Here is a tiny trained network, its code and every weight. The questions are about switching its units off for an input and a class, where a switched-off unit gives its printed mean instead of its output.

import numpy as np


def w(rows, s, z=0):
    codes = np.array(rows[::2]) - 128.0
    scale = np.full(codes.shape[1], s)
    scale[-1] = z or s
    return codes * scale


def norm(h):
    return h / np.sqrt((h * h).mean(-1, keepdims=True) + 1e-5)


def f(y):
    return np.maximum(y, 0)


def log_softmax(a):
    a = a - a.max(-1, keepdims=True)
    return a - np.log(np.exp(a).sum(-1, keepdims=True))


def net(x, mask):
    res = np.array(x, float).reshape(1, 3) / 4 @ E
    u = 0
    for l in range(4):
        y = f(norm(res) @ A[l][:, :-1].T + A[l][:, -1])
        res = res + np.where(mask[u : u + 6], y, B[l][:, -1]) @ B[l][:, :-1]
        u += 6
    return log_softmax(norm(res)[-1] @ U[:, :-1].T + U[:, -1])


A, B = {}, {}
E = w([
[109,125,109,169,155,118,131,90,195],'x0',
[206,95,255,242,165,151,95,84,187],'x1',
[155,158,106,160,96,196,205,156,133],'x2',
],0.0072)
A[0] = w([
[132,154,123,185,143,154,154,70,254,1],'0.n0',
[142,142,143,162,147,183,154,123,118,10],'0.n1',
[177,162,151,170,102,188,200,134,134,88],'0.n2',
[96,139,96,189,137,112,128,66,250,60],'0.n3',
[129,92,139,176,202,123,91,43,175,102],'0.n4',
[91,131,74,46,75,130,140,140,105,84],'0.n5',
],0.0082,0.0056)
B[0] = w([
[99,197,136,107,154,160,242,126,189,212],'0.n0',
[77,66,106,93,71,116,142,117,98,154],'0.n1',
[173,172,114,131,186,216,131,113,91,234],'0.n2',
[173,242,123,66,235,89,255,17,105,216],'0.n3',
[187,101,172,146,144,3,86,91,199,254],'0.n4',
[97,196,122,109,103,118,166,94,64,253],'0.n5',
],0.007,0.0063)
A[1] = w([
[84,104,99,104,160,87,63,94,171,94],'1.n0',
[101,33,129,205,107,104,84,101,199,44],'1.n1',
[153,99,183,181,167,136,120,79,215,119],'1.n2',
[2,126,57,23,97,104,169,163,85,65],'1.n3',
[87,127,130,236,126,150,139,110,217,55],'1.n4',
[114,146,104,109,159,115,134,104,183,2],'1.n5',
],0.0082,0.0066)
B[1] = w([
[109,138,96,118,184,172,64,60,55,155],'1.n0',
[73,169,187,106,5,172,36,197,39,143],'1.n1',
[130,197,154,145,111,39,180,153,255,221],'1.n2',
[123,44,253,76,56,42,142,237,124,255],'1.n3',
[95,195,53,120,196,145,249,127,171,141],'1.n4',
[172,126,132,190,119,105,203,108,148,136],'1.n5',
],0.0066,0.0088)
A[2] = w([
[115,129,218,143,107,119,114,182,184,98],'2.n0',
[209,81,152,202,72,210,67,159,71,2],'2.n1',
[6,58,15,73,16,41,140,226,174,35],'2.n2',
[99,125,89,86,94,29,132,147,132,131],'2.n3',
[179,63,206,192,171,224,73,168,94,65],'2.n4',
[3,47,65,77,166,62,15,93,92,149],'2.n5',
],0.0068,0.0074)
B[2] = w([
[148,79,100,172,122,120,179,189,156,193],'2.n0',
[215,101,208,165,255,135,89,111,31,147],'2.n1',
[96,171,208,28,152,78,235,151,151,253],'2.n2',
[129,84,152,65,80,110,113,152,87,249],'2.n3',
[157,65,193,142,220,144,131,79,34,162],'2.n4',
[107,103,28,125,136,153,162,26,37,201],'2.n5',
],0.0088,0.0056)
A[3] = w([
[121,163,123,122,134,104,132,92,127,141],'3.n0',
[111,101,124,89,138,95,81,113,108,118],'3.n1',
[114,137,83,106,117,164,168,133,102,140],'3.n2',
[152,129,127,157,116,155,185,170,147,142],'3.n3',
[39,170,98,168,162,252,38,84,211,4],'3.n4',
[129,132,106,124,141,213,150,140,110,112],'3.n5',
],0.017,0.016)
B[3] = w([
[136,102,138,102,121,132,141,144,105,239],'3.n0',
[105,165,107,108,133,121,170,120,134,201],'3.n1',
[91,117,104,149,84,142,77,165,143,238],'3.n2',
[115,142,89,122,173,138,130,98,138,254],'3.n3',
[132,137,150,41,142,136,229,195,249,128],'3.n4',
[102,156,110,155,85,148,71,204,135,187],'3.n5',
],0.018,0.0067)
U = w([
[75,211,41,179,91,217,101,200,164,139],'0',
[94,39,55,120,129,213,65,50,51,102],'1',
[203,115,190,178,202,195,53,172,44,111],'2',
[187,1,114,118,60,220,64,48,212,2],'3',
[206,23,227,207,20,61,8,201,179,97],'4',
[71,135,115,39,76,74,185,143,89,141],'5',
[185,158,142,145,216,66,209,41,203,173],'6',
],0.017)

Each question gives the input, the list of numbers given to net, and the class t.
The units are the neurons (one row each of A and B). Each row of codes is followed by its name. A weight is (code - 128) times the scale printed after its matrix; where a second scale follows, it is the last column's (A, B and U).
mask holds one flag per neuron, layer by layer. A switched-off neuron (its flag False) gives its mean, the last column of its row in B, instead of its output. The means were averaged over made-up inputs and are rounded, as every weight is.
A unit's drop is (log p(t) with every unit on - log p(t) with that unit switched off) / (log p(t) with every unit on - log p(t) with every unit switched off).
The circuit of an input: a set's keep is (log p(t) with only the set's units on - log p(t) with every unit switched off) / (log p(t) with every unit on - log p(t) with every unit switched off). Starting from the 12 units with the biggest drops (on a tie, the unit counted first), units are removed one at a time, each time the one whose removal leaves the highest keep (on an exact tie, the one counted first), for as long as the keep stays at least 0.8.
circuit, biggest first: the units of the circuit, biggest drop first
most important unit: the unit with the biggest drop
k most important neurons: the k neurons with the biggest drops, biggest first
top k neurons in layer l: the k neurons of layer l with the biggest drops, biggest first
drop when u is switched off: that unit's drop, to one decimal
input [-8,5,0], class 2: 3 most important neurons => 0.n4; 0.n0; 0.n3
input [-5,5,-3], class 4: most important unit => 0.n3
input [-4,6,6], class 0: 4 most important neurons => 0.n2; 3.n5; 1.n3; 0.n4
input [-5,3,-3], class 4: circuit, biggest first => 0.n3; 2.n2
input [0,7,-7], class 4: 3 most important neurons => 0.n4; 1.n1; 3.n3
input [-5,6,-2], class 4: top 3 neurons in layer 1 => 1.n1; 1.n4; 1.n5
input [-5,5,-7], class 4: top 2 neurons in layer 1 => 1.n2; 1.n1
input [6,-2,-7], class 6: 3 most important neurons => 0.n3; 0.n4; 1.n3
input [-1,6,8], class 0: 2 most important neurons => 0.n2; 1.n3
input [-3,3,-1], class 6: 3 most important neurons => 1.n3; 2.n0; 3.n2
input [-1,0,-4], class 1: 4 most important neurons => 1.n0; 2.n5; 1.n3; 0.n0
input [-2,5,-6], class 4: 2 most important neurons => 1.n2; 1.n1
input [-2,1,4], class 2: 3 most important neurons => 1.n2; 0.n3; 0.n0
input [8,-3,-1], class 6: circuit, biggest first => 0.n3
input [-1,4,-3], class 4: 2 most important neurons => 0.n4; 1.n1
input [0,7,-8], class 4: top 3 neurons in layer 2 => 2.n2; 2.n5; 2.n0
input [2,-2,-7], class 1: 2 most important neurons => 2.n5; 1.n0
input [-6,3,8], class 2: 2 most important neurons => 0.n3; 2.n1
input [-5,0,-8], class 1: top 3 neurons in layer 1 => 1.n0; 1.n2; 1.n3
input [0,2,3], class 0: most important unit => 0.n2
input [-7,3,-1], class 2: top 2 neurons in layer 0 => 0.n4; 0.n0
input [-3,5,-7], class 4: top 2 neurons in layer 0 => 0.n3; 0.n5
input [-3,6,8], class 0: top 2 neurons in layer 0 => 0.n4; 0.n2
input [3,3,8], class 0: drop when 3.n5 is switched off => 0.1
input [0,-1,2], class 0: drop when 0.n2 is switched off => 0.5
input [-7,3,3], class 2: drop when 0.n2 is switched off => 0.0
input [4,1,-7], class 6: drop when 0.n3 is switched off => 0.1
